Each row of numbers stands for one thing and depends on some of the facts below. Use the named rows to name the rest.

How the things are related:
μ: uses; Ω: is of sort
k_107: Ω kuflak
k_122: Ω vidreto
k_135: μ k_994,k_609; Ω kuflak
k_146: Ω buplazek
k_151: μ k_743,k_898,k_275; Ω kuflak
k_168: Ω vidreto
k_177: μ k_677; Ω vidreto
k_18: μ k_182,k_681; Ω griflis
k_181: μ k_981; Ω griflis
k_182: Ω flalom
k_187: μ k_418; Ω vidreto
k_193: Ω vidreto
k_216: Ω vidreto
k_220: Ω vidreto
k_224: μ k_146,k_960,k_841,k_977; Ω griflis
k_254: Ω griflis
k_255: μ k_260,k_495,k_609; Ω griflis
k_260: Ω kuflak
k_275: Ω griflis
k_282: μ k_677,k_898; Ω vidreto
k_297: Ω buplazek
k_321: μ k_649; Ω vidreto
k_324: Ω kuflak
k_327: μ k_557,k_977; Ω flalom
k_339: μ k_122; Ω vidreto
k_346: Ω buplazek
k_361: μ k_216,k_428; Ω griflis
k_393: μ k_893; Ω kuflak
k_408: Ω buplazek
k_417: μ k_953,k_977; Ω vidreto
k_418: Ω kuflak
k_419: Ω kuflak
k_425: Ω vidreto
k_428: Ω griflis
k_43: Ω vidreto
k_442: Ω flalom
k_468: Ω flalom
k_491: Ω griflis
k_493: μ k_168; Ω flalom
k_495: Ω buplazek
k_500: Ω kuflak
k_516: Ω vidreto
k_519: μ k_346,k_495; Ω vidreto
k_557: Ω kuflak
k_582: μ k_220; Ω griflis
k_589: μ k_500; Ω buplazek
k_591: Ω buplazek
k_609: Ω vidreto
k_624: Ω kuflak
k_632: μ k_107; Ω griflis
k_648: Ω griflis
k_649: Ω griflis
k_67: μ k_677,k_516,k_977; Ω flalom
k_672: μ k_168,k_193; Ω vidreto
k_675: μ k_468,k_346,k_8; Ω flalom
k_677: Ω flalom
k_679: μ k_107; Ω flalom
k_681: Ω kuflak
k_691: μ k_408; Ω flalom
k_733: Ω flalom
k_743: Ω vidreto
k_769: Ω griflis
k_8: Ω vidreto
k_827: μ k_624; Ω griflis
k_83: μ k_733; Ω flalom
k_833: μ k_8,k_419,k_648,k_216,k_324; Ω buplazek
k_84: μ k_609; Ω vidreto
k_841: Ω griflis
k_848: Ω kuflak
k_857: μ k_769,k_743,k_419; Ω griflis
k_891: μ k_260,k_43; Ω vidreto
k_893: Ω kuflak
k_898: Ω flalom
k_935: μ k_677,k_491,k_297,k_324; Ω buplazek
k_953: Ω buplazek
k_960: Ω flalom
k_964: μ k_428; Ω vidreto
k_977: Ω buplazek
k_981: Ω vidreto
k_994: Ω vidreto
k_999: μ k_346,k_648,k_557; Ω vidreto

Named rows:
[  9  -7  27  -6   1   8   1  -1  -9  26   4  -6   1  11 -11  15  14 -16
  12 -27  -1  15   9  -4   7 -26  15 -34   8 -11]: k_953
[  4  -6 -38 -22 -36 -17 -16  -2   5 -52 -12  -5 -23  11  21 -56 -22 -45
 -28  15   9   1  -5   7 -15   3  22   0 -16  12]: k_84
[  5   1  -5 -13  35  -7   8   8  -4 -45  15  -6   3   1  -5  -2   6 -16
 -39  -9   6  -8  12 -54  21 -26   1  23   5   1]: k_224
[ -5   1   2 -21  15  -7  20  -2   2 -32   7   2 -11 -11   9  -5  -5  -2
 -24   5   1 -19  -5 -31   7  -1 -19  14 -10  -7]: k_827
[  3   1  31 -10 -10  11   5  -5  -8  33   0   6  -7   6   0  19   9  -6
  24 -18  -9  11  -5  11   0 -19  10 -32  -4 -17]: k_297
[ -6   1   6  19  -3   0 -23   3  -4   7   5 -18   9   7  -1  -3   7   1
  10  13  13  17  -6  14   6  20   6 -11   6  -3]: k_981
[  0  -2 -31 -15   7   8   8  -3  13 -15 -20  20 -13  -2 -10  -1   9  -6
  -2  11 -18 -27  10  -1 -15   4 -14   7  11  12]: k_393
[ -5   2   4  16  -2  -2 -26   2  -3   5   4 -16  10   9   1  -2   5  -1
  10  11   9  18  -7  14   8  19   9  -9   4  -2]: k_425
[ -3  -4 -20   1 -15  -8  25  -6  12  -7   5   5   4  -6   1 -29 -18   8
  -5 -17   6 -17  12  -5 -14 -13   3  25   3   4]: k_83
[ 21  -8  -7   8  21  12 -15   8  -4  25 -23  10  13   2 -24  35  19   6
  -1  -7 -17  11  15   6   9   1 -12  -8   4  22]: k_557
[ 11   2  23   2  19   4  -2  18 -17  -7  11 -18   2 -12  -5  28  -2   6
 -12  -2   4  17  -3 -22  14  -5  -9  -6 -11  -4]: k_841
[  6   2  27   0  15   2   2  13 -14   0   8 -12  -3 -17   2  27  -5  13
  -6   4   1  14  -9 -13  10   3 -18  -8 -16  -9]: k_769
[-26  -4 -39  -9 -25   5  10 -14  23 -16  -1 -28   0   1 -13 -37  39  -5
   5  16  36 -15 -14  -9   5  20  -7  13   7 -21]: k_672
[ -8 -14  -8  -6   9 -33 -10 -28  18  16 -14  27  17  20   9 -28  13   0
 -23  -3   3  -6   1   5  29  21  -4  20  -9   9]: k_999
[-21   0  22  -1  42 -24  13   3   2 -34  30  14   5 -19   8 -21 -28  -8
 -15  27 -25 -28  20 -29 -13  -1 -42   5  11 -29]: k_361
[ -7   3   7 -20  16 -12  22  -5   2 -22   8  14  -9 -14  11  -3  -9   5
 -20   9  -3 -18  -8 -25   6   2 -24  16 -11 -12]: k_857
[ -9  -3 -22  -6 -13 -17  -9 -10  11 -23  -4  -3  -6  11  13 -39  -2 -20
 -14  14  10  -7  -5   3  -2  13  10   9   1   4]: k_891
[-10   6   7  16  -6  -1 -21   0  -2  11   4 -11  12   7   4  -2   6   5
  14  17   6  16 -10  21   4  20   3  -7   5  -5]: k_743
[-34  36 -18 -10 -11   1  -6 -13  11 -22   7  24   1  29  28  -8   7   1
   4  24  -9 -20 -24   3   1  -8  31  39   7  -7]: k_282

Rows to name:
No name comes twice in this set of rows, the named rows included.
[-15  -1 -25   6 -30  20  -4   0  10   9   0 -51   9  -6 -27  -7  45   7
  26  17  45  16 -20   2   8  27  -9  -7   3 -26] | k_168
[-15 -10  22 -23   5 -19  23 -31  12  29  -3  40  -2   8  10 -16   1 -10
   7 -13 -22 -23   8   2   1 -10 -15 -12   0 -23] | k_833
[ 24  -8 -16 -44 -16 -18  11   3  -4 -49 -13   9 -35 -11  21 -26 -31 -28
 -46  -1   1   0  -8 -22  -4  -7  -6   4 -42   7] | k_255
[-16   0  20  29  12 -13 -26   4  -2  10  18  -6  23   2   2  -7  -7   1
  17  25  -7  11   7  20  -3  21 -10 -13  15 -14] | k_216
[ -6  -4  15  17   1 -11 -24  -9   1  28  -2   0  17   7   6   2   5  10
   8  10   2  19  -7  23  15  28  -3  -6  -3  -1] | k_8
[  2   0  -1  14 -15  -2 -29   9  -7  -5   1 -21   1   7   4  -8  -3 -13
   3  13  11  24  -6  17  -1  12  15 -17  -4   3] | k_994
[  1  17   5  17 -18  11  10   6  -5  21   9   0  12  -7   4  15 -18  29
  18 -14   0   8  -3  17 -14 -14  15  15  -9  -1] | k_898
[ 14  -7  16  -1  23   8  -9   5 -10  10   9 -11  20  25 -21  18  31 -30
  -4 -43   0  18  25 -30  23 -52  35 -22  21  -5] | k_977
[ 26  -6 -23  -6 -42  -9 -34  17 -12 -32 -11 -23 -21   7  15 -31 -28 -41
 -15  12  11  36  -7  23 -17   6  28 -26 -24  14] | k_609
[ 25  -4 -19  -2 -10  18 -13  13  -7   6 -26   4 -13  -8 -11  24  -5  -4
   6   8 -16   9   3  20 -18   6  -7 -20  -8  18] | k_260
[-11  46  -2  13 -24  21   7   6  -8   7  15  19  15  11  17  38 -17  34
  23 -11 -18   5 -15  10 -13 -41  43  40  -9  -3] | k_677
[-12  -1 -26   7  20 -14 -20  -2  10 -38  13 -10  21  29  -6 -28  22 -27
 -26  -3  11  -5  16 -26  21 -12  28  21  27   9] | k_417
[  8  -7  11  15  25  30   6   7  -8  -3 -16 -15 -45  -7  -2  25   3  12
  15   1  10 -26  -8  17 -12  38  13 -18  42  63] | k_107
[ 17 -23  38 -21  -7 -14   5 -27   1  73 -25  34   4  10   3  17  13   8
   5 -37 -10  17  -2  19  27   0  -8 -27 -30  -4] | k_346
[ 13  -5   8  20 -16  -1   6   2  -3  35   1   1  18 -11  -4  10 -17  28
   9 -24   4  17   8  17  -2  -4   3   6 -12   6] | k_468

Now the same things, written a new way:
Named rows:
[  1  -8  12  -4  11   5   3   8   4  18  20  14   7  -9  -9  16  -7  -8
  -5  24  17  14  -1 -11  -4  -8  85   3 -17   1  27  36  -8]: k_672
[  2  -6  -6  -5  -1   6  -7   3  -9  -1  -2  -4  10  -8  -9   2  -8  -6
  -8   9  -5  34  -2  -6 -12  -7  42  14 -15   6 -14   9  -5]: k_321
[ 29  18  -7  22  -2   5 -12  -1  -9 -16  34  -5  -6 -25  16  -1 -14  -9
 -12   7  -6 -14 -14 -12  -1   1  20  -3 -10   3  -7  -2 -11]: k_833
[  2  -5   4  -5   3   7  -7   0  -9   9   1  -3  10   6 -10   9 -11  -1
 -10   4  -6  26   2   6  -9  -8  13   4  -1  -5 -12  17  11]: k_220
[ 11  11  -7  -7   7  14 -16  -3  30 -15  -3  -6  25 -22 -11   2  -3  11
  18   3   1  -3 -15 -11  47 -10  42  -4  -5  -7 -12  24  -9]: k_18
[  1  -4  12  -4  -1  10  11  14 -13 -13  28  -5   0 -12 -11  38  -4  21
   0   1   5 -13 -13 -12 -10  -8  -5  -2  10   1 -13  59  38]: k_107
[  4  -3   2   9  -1   4   3   0  -9 -12   6  -4  -7  -5  -9   3 -15   0
 -11  12  -2 -17 -14  -6 -12 -11  -9   1  32  -7  -6  67   1]: k_495
[ 17   0   0   8  -3   6  -7   1   7 -16  14 -10  10   3   8  -1  -3  -8
  20   5  -5 -14 -14  -9  39  27  25  -2 -16  -6 -13   0 -10]: k_857
[  5  -6  -6   1  -2   4 -12   3  41 -16  -4   0   8  -8  -9   0 -14  -1
  37  10  -4 -11 -16  -9  27   0  -1  16 -11  -4   6  55  -8]: k_255
[  2  -5  -1  -5  -1   6  -5  10 -10 -14  23  -6  18 -10 -10  11  -8  14
 -11   4  -5  -9  -4  -7  -6 -11  -2   0 -12  -6 -15   1  37]: k_418
[  1  -6   4  -3   1   7 -11   0  -9  11   2  -1   7   7  -9   9 -13  -2
 -12   7  -5  25   2   7 -11  -7  11   4  -2  -6 -13  22  12]: k_981
[ 14   8   4  -1  11   5 -10   1 -11 -14  16  -4   2 -15   4   5 -13  -2
 -10  18   3  -9 -13  -8  -8  -9  -1   1  13  -4 -13  26  -4]: k_591
[  5  -6   7  10  -1   5 -14  -3   6  -1  27  -8  16  -3 -10   1 -13  -8
  -5   6  -5 -14  -4  -7  13   3  -2  -5  26  -7 -14  16  24]: k_428
[  1  -5  -4  -2  -4   6  -3  12  -6  -4  13  -3  -7   7  -5   2  -2 -11
  -9   5  -7   3  -1   8 -11  26  15  -2 -16  -6  -3 -16 -14]: k_177
[  1  -2  -1  -5  -1   5  -2   8 -11 -14  23  -4  16  -9 -12  13  -9  12
 -12   3  -4 -10  -4  -5  -4 -11  -2  -1 -16  -5 -14   2  36]: k_893
[  0  -5  -7   2  -3   5  42   4   8 -15  45  -4   1 -20 -10   4 -14  -2
 -11   4  -5 -16  -4  -9 -13 -11  -7  -5   5 -11  -9 -14  13]: k_557
[  6  13   7   8  -1   6  -4   0 -10 -14  34  -4  -6   1  26   3 -13  -8
 -10   9  -1 -13 -13   1 -11  -3  -3  -4  15 -10 -11  -5  -8]: k_297
[ 10  -5   6  -5   5   6 -13   0   9 -16   2  -6  30  -8  -9   3  -5  -1
  17  13  -4 -11  -9 -10  28  -2  28   3   1  -2 -14  10  12]: k_582
[  2  -5  21  -1   1   8 -15   1  -9  -8  11  -2  10  35  15   6  -3 -10
  13   6  -5 -13  -7  17  28  18  -5  -4  -9  -8 -14   1  -8]: k_275

Name these rows:
No name comes twice in this set of rows, the named rows included.
[  2  -7   2  -6  21   5  18   8  -5   5   0   9  12  -7  22  13  -6  -9
   6  29  20 -13 -11 -14  -3  -8  51  -2 -16  15  16   1  11] | k_493
[  0  -6  13  -5  -2   7  46   0  30 -17  27 -11  22 -16  -9   4  -9  -6
   6   6   3 -13   3  -1  -9  19  -5  -4  34  -9 -16 -14  -4] | k_841
[  3  -7   8   6  -2   7 -16   6 -12  32  10  -3  -7  36  -7   6  -8  -8
 -12   4  -6 -10  -1  26 -12  10  -3  -5 -16  -6  -8   4  -8] | k_743
[ 19  18  -1   0  11   6  -7   1 -11 -15  14  -4   6 -22   3   2 -12  -5
 -11  20   0  -8 -16  -8  -5 -11  11  10   9   2 -14  14  -5] | k_589
[  3  26  -8  -1  -4   5 -13  29 -11 -13  28  -4   1   0  15   2   4  -8
  -4   3  -6 -14 -14  -8  20  -8  16  -2 -18  -5 -11 -12 -10] | k_151
[ 11   4   8  -1  11   6  -9   0 -12 -14  16  -2   6  -7  -2   8 -13  -1
 -13  19   2  -9 -12  -7 -11 -11  -1  -1  27  -4 -16  30  11] | k_408
[  1  -4  -6  -5  17   9  19  13 -12 -11  -5  -5  -3 -18  -2  19   0   4
  23   2   1 -11 -14 -15 -10  18  -1   7  23  43 -13  22   8] | k_679
[  1   6  -7  -4  -5   4   1  24   9 -18  -1  -4  -1 -18 -10   1 -14  13
   8   5  -5 -12 -14  -9   6 -11  -6  23 -19  -8   1  35   3] | k_135
[ 18  -6  -7  12  -3   6 -11   1  19 -12  22 -10  14 -22  -8   0 -12 -10
   6   4  -7 -13 -15 -10  26  19  39  -3  -4  -2 -13   2  -5] | k_361
[  4  -1   0  16  -1   7  11  -3  -9 -15  29  -3  -9 -19 -12  -1 -15  -8
 -13   8  -5 -14 -14  -7 -12  -8  -7  -4  42  -8 -11  36  -1] | k_346
[  2  -5  -8  -4  -1   7  45   8  23 -13  21   1   1 -19  -8   1  -6  -9
 -10   6  -6  22   3  -7 -14  26  17   4 -13  -7  -1 -20 -14] | k_417
[  0  -5   5  -4  -4   7  24   3  -1  -6  21   3  -5   2  -9   7  -6  -9
 -10   4  -5   3   9  16 -14  20  -2  -2  -2  -8 -11 -15 -11] | k_516
[  1  -5  -2  -5  -1   6  48   0  46 -18  21  -7  24 -19  -6   1  -1  -9
  19  11   1 -12  -5  -9   6  32  11  -1   1  -6 -12 -19 -10] | k_224

The same things again, as new rows of numbers:
Some rows with their names:
[ -6  20   6  26  12  12  44 -15  26   9  35  28 -18  35 -14 -11   1 -16
   1  36 -35 -25  12 -21  17 -31   1  40 -14 -16  -4   2 -43  53 -38   2
   1 -38 -52 -53   3  42  28 -14  14  -4]: k_151
[-16   5  20  41  18  19  31  -3  16 -17  36  35 -19  20 -11 -29  -1   1
  22  31 -30 -18  11  -9  18 -50 -24  10  18 -16  -1   4 -10  59 -22  22
  22 -17 -59 -24   4   0  41   9   7 -16]: k_282
[  5   9   5  32 -20  -2  45   3  -2  -7  14  -3  -6 -35 -13  -2   4 -37
 -32  29  11 -14 -20 -24 -56 -25  10  35  26  16  -6 -15  15 -10 -37  10
  21  -9  -3  -8 -33  40 -12  -5 -27  -8]: k_361
[ 37  -1 -32  12   9  13   3  -5 -23  15  -3 -26  21  -4 -16  -9   1 -22
  -3   1  16 -12 -10   9  26  37  24   7 -12 -28  22  16 -40 -12  14  -4
   2 -13  -3 -39  24  27  -5  23  -3   9]: k_500
[ 31  -3 -28   9   0   0  19  -6 -14  13   2 -20  14  -1 -17 -11   0 -25
  -4   0   6  -8  -9   2  21  19  15  18 -16 -22  14  15 -36  -4   4  -7
   3 -20  -7 -32  18  26  -5  21   3   7]: k_848
[ 44  -1 -11  -6 -12  -5  31   8   3  12   7   2   5 -23 -12 -30 -11  -7
  -5   7  -4 -18 -21  -3  -7  -6   9  14  16 -35  20   6  -9  -8   0 -18
   1   2 -26 -17  19  27 -36   6 -35 -11]: k_582
[ -9  13 -14  66   4  51 -14  -2  -1 -21 -11  11  -4 -23 -15   4   0 -48
 -29  36  42  -5 -15  16 -56  30   3  -1  26  10  12  -5  22 -42 -11  26
  18 -16  35   5 -33  27  32  11 -24   1]: k_648
[ -6  -3  -5  40 -12  -5  37   0 -29  -6   6 -30   6 -43 -12   0  15 -32
  -4   4  13 -15   1 -14 -25 -37   9  16  20  23 -12 -10  22   2 -23  32
  33  -6 -10 -17 -24  25   9  31 -15  -9]: k_964
[-12  19   7  37  -3 -18  63 -22  10  -9  23  19 -28 -11 -25   3  19 -37
 -16  30  -5  12 -20 -22 -13 -53  21  32  -5  32 -21 -45  30   7 -64  18
  17 -21  10  -6 -28   9  -4   1 -17   3]: k_833
[ 72 -15  49  -5 -10  11  84  -7  -7 -17 -18 -13  31 -13 -14 -45   8 -50
 -33 -17 -37  30  20 -31  35 -46 -20  -8 -21 -40 -34   3   2  -2  10  36
 -17   5 -35  -6  13   0  -8  19  11 -40]: k_672
[ 56   3 -21  13  19  -3  26 -15 -16   7  -9   6  -2   0 -23 -20   9 -17
   3   4   1   6 -17   2  35   0  29   1 -10 -30  15 -19  -8 -14  -1  -1
  -4   1  10 -17  26  -8 -15  25 -24  10]: k_591
[-44  -9  -8  37 -13 -12  34  -2  10 -18  16  -3  -7 -33 -20  -4   0 -12
 -12  10  10  12 -13  -3 -15 -40 -15  12   9  33 -21  -5  41  -2 -25  15
  38 -30  -4  14 -27  -3   2  10   9 -24]: k_999
[ 10   3 -74  29   0  45 -13 -35  36  23 -38  18  13   4 -21  18   7 -13
 -15 -10  29   0  -4  33  21  51   5 -34 -37 -25  15  16  12 -47  25 -25
   9 -80  29 -25  21  37   5  13  14 -11]: k_260
[ 30 -18 -15   7  -4 -11  30   6 -23   2   2 -22  10 -25 -14 -25   5   3
  16 -16   0 -14  -5  -5  24 -23   4   0  10 -26   8  10  -2  10   5   6
  21   0 -39 -24  25   7 -19  36  -8 -16]: k_321
[  1  -5 -54   1 -16  -4  33 -36  56  31 -10  26   3  -2 -20   6   0   6
 -17 -15  -4   1 -16   1  32   1  -1  -1 -43 -19  -3  11  15 -16  -1 -48
  17 -83 -12 -21  20  31 -36  -9  18 -23]: k_135
[ 85 -18  48 -14  -3  13  66 -24 -13  -4 -29  -3  36   2 -34 -39  10 -64
 -44  10 -36  36  20 -31  28 -33 -11 -17 -35 -39 -20  -4 -19 -11  28  18
 -21  14 -16 -15   0  -6 -33 -10  -5 -20]: k_493
[ 29  20   2  53  28  65   4  -7  19  -4   8  51 -19  31  -9 -17  -5 -22
   4  49  -5 -37   4   4 -17   8  -4  -2  25 -43  30   7 -24  17 -11  18
  -4 -17 -27 -39  13  37  52   4 -28  -3]: k_275
[ 85 -14  33  17   8  49  43  -5 -21 -24 -39 -21  37  -5 -16 -38  15 -61
 -29  -8  -8  27  28  -8  33  -9 -11 -34 -19 -52 -13   4  -5 -22  36  54
 -25   6  -9 -10  12   4  21  39   4 -27]: k_193
[ 39   2 -44  14   7   5  -1   3 -32  19  -2 -35  18 -10 -14  -8   0 -14
   5  -7  19 -19 -13   9  22  40  26  15  -7 -22  25  17 -44 -13  12  -5
   5 -10  -2 -40  26  30  -5  27  -6  12]: k_681

Name these rows:
No name comes twice in this set of rows, the named rows included.
[ 50   0 -14  13  -5  17  15   3   1   9   2  11   7 -17 -11 -26 -10 -13
  -8  13   5 -18 -20   2  -7   9   8   8  17 -38  24  10 -14 -20   5 -11
   0   0 -21 -19  16  23 -17   9 -32 -11] | k_254
[ 12  17  16  34  -2  19  48  -2  26  -5  27  40 -23   3 -13 -11   0 -25
 -14  43 -23 -34  -6 -22 -35 -45  -2  33  24 -13   2  -8   1  23 -44   2
   9 -22 -38 -33 -18  46  14 -19 -25 -13] | k_857
[  6  18   2  59  21  57  -4   3  11 -18  10  40 -16   8 -14 -17  -8 -28
 -12  45   7 -19  -2  13 -28  16  -7   6  30 -19  22   2 -14  -1  -9  21
   7 -10  -6 -11  -5  23  44   3 -15  -1] | k_491
[-27   3  14  46  24  25  21   4  11 -20  32  27 -21  15 -15 -30  -9  -7
  19  24 -12 -10   9   3  16 -29 -20   6  15 -13   3   5  -6  48 -12  27
  19  -6 -44  -7  -2  -9  41  10  14 -14] | k_177
[ 27 -14 -13  20   2   9  19   3 -18   4  -7 -19  10 -27 -13 -24   3  -8
  17 -12   5 -14  -1   0  20 -14   4  -9  12 -30  11   9   1  -2  13  11
  19   1 -21 -24  20   3   0  36 -10 -11] | k_425
[ 39 -17 -12   2  11   2   5  -8 -20  14 -15  -5  15 -10 -34 -18  -4 -20
   4  14   0 -14  -2  -1  16  -4  11 -20  -3 -19  16   9 -17  -9  25  -8
  21   4 -11 -33  12  -4 -35   6 -18   7] | k_442
[-37  -7  12  23   4 -13  10  -7   2 -18  20  18  -3  -5 -47 -25 -21 -17
 -10  35  -1  29 -11   3   4 -13 -17   0  -3  19  -3   2  -1   6   0  -5
  32  -4  -2  24 -24 -44 -27 -21   7  -3] | k_327
[ -2  20 -14  67  16  54  -3 -18 -12  -5   4 -10   1   9 -18  19  17 -61
 -15  32  23 -21  14   7 -17  30  16  13   0   9   8  -3 -24 -11 -14  36
  11 -32  21 -39 -20  50  58  13   0  13] | k_419
[-33 -12 -31  26 -18  -4  31 -11  29   0  -9  10  -2 -31 -18   4   7  -3
  -7  -9  14   8  -8   2  -6 -30 -16 -11  -2  12 -19  -2  60 -17 -20  -3
  42 -53  -5   7  -7   7 -16  17  11 -29] | k_519
[ 18   8 -61  47  17  39  -7 -42  32   5 -45  34  -5  -4 -27  12  21 -23
 -10   4  36  16 -15  32  20  30  15 -38 -20 -13  13 -19  50 -58   7  -7
  11 -56  55   4  14  -4   3  21 -12  -2] | k_495
[ -9   2  -3  43  18  31 -25  14   3 -35  13  22  -4   1 -19 -41 -30 -13
 -12  28  22  20 -23  32  -4  46 -16  -1  26 -24  32  17 -18 -15  19   5
   7   9   9  41  -2 -23  12   5 -12  -4] | k_841
[ -9  22  17  34  16  -6  51 -17  19 -12  33  49 -34  21 -18 -21   4 -21
   3  34 -22   7 -12 -15  15 -47   9  30  -6  -3  -8 -32   1  35 -50  11
   3 -15 -13   0  -9 -11  12  -5  -9   1] | k_935
[-19  21 -11  68  20  55  -7 -15  -9 -12   8  -4  -5   9 -21  11  12 -53
 -13  34  22 -12  11  12 -14  35  11  17  -3   6   9   4 -26  -6 -12  37
   7 -29  21 -30 -22  35  60  15   9  10] | k_324
[-31  -4  26  21  20  -8  14  -4  10 -15  36  39 -16  21 -43 -31 -23  -7
   2  41 -24  15  -5  -2  15 -29 -23   5   2   0   2   3 -17  37  -2  -5
  22   3 -34   9 -13 -40  -8 -29   8  -4] | k_67
[ -6  12 -13  63  47  43 -32  -6 -11 -35   4  27 -19  15 -31 -27  -9 -30
  -1  32  36  40 -18  43  27  54   8 -16   1 -14  27 -10 -13 -22  15  29
  -5   8  48  40   4 -57  41  25  -6  16] | k_977

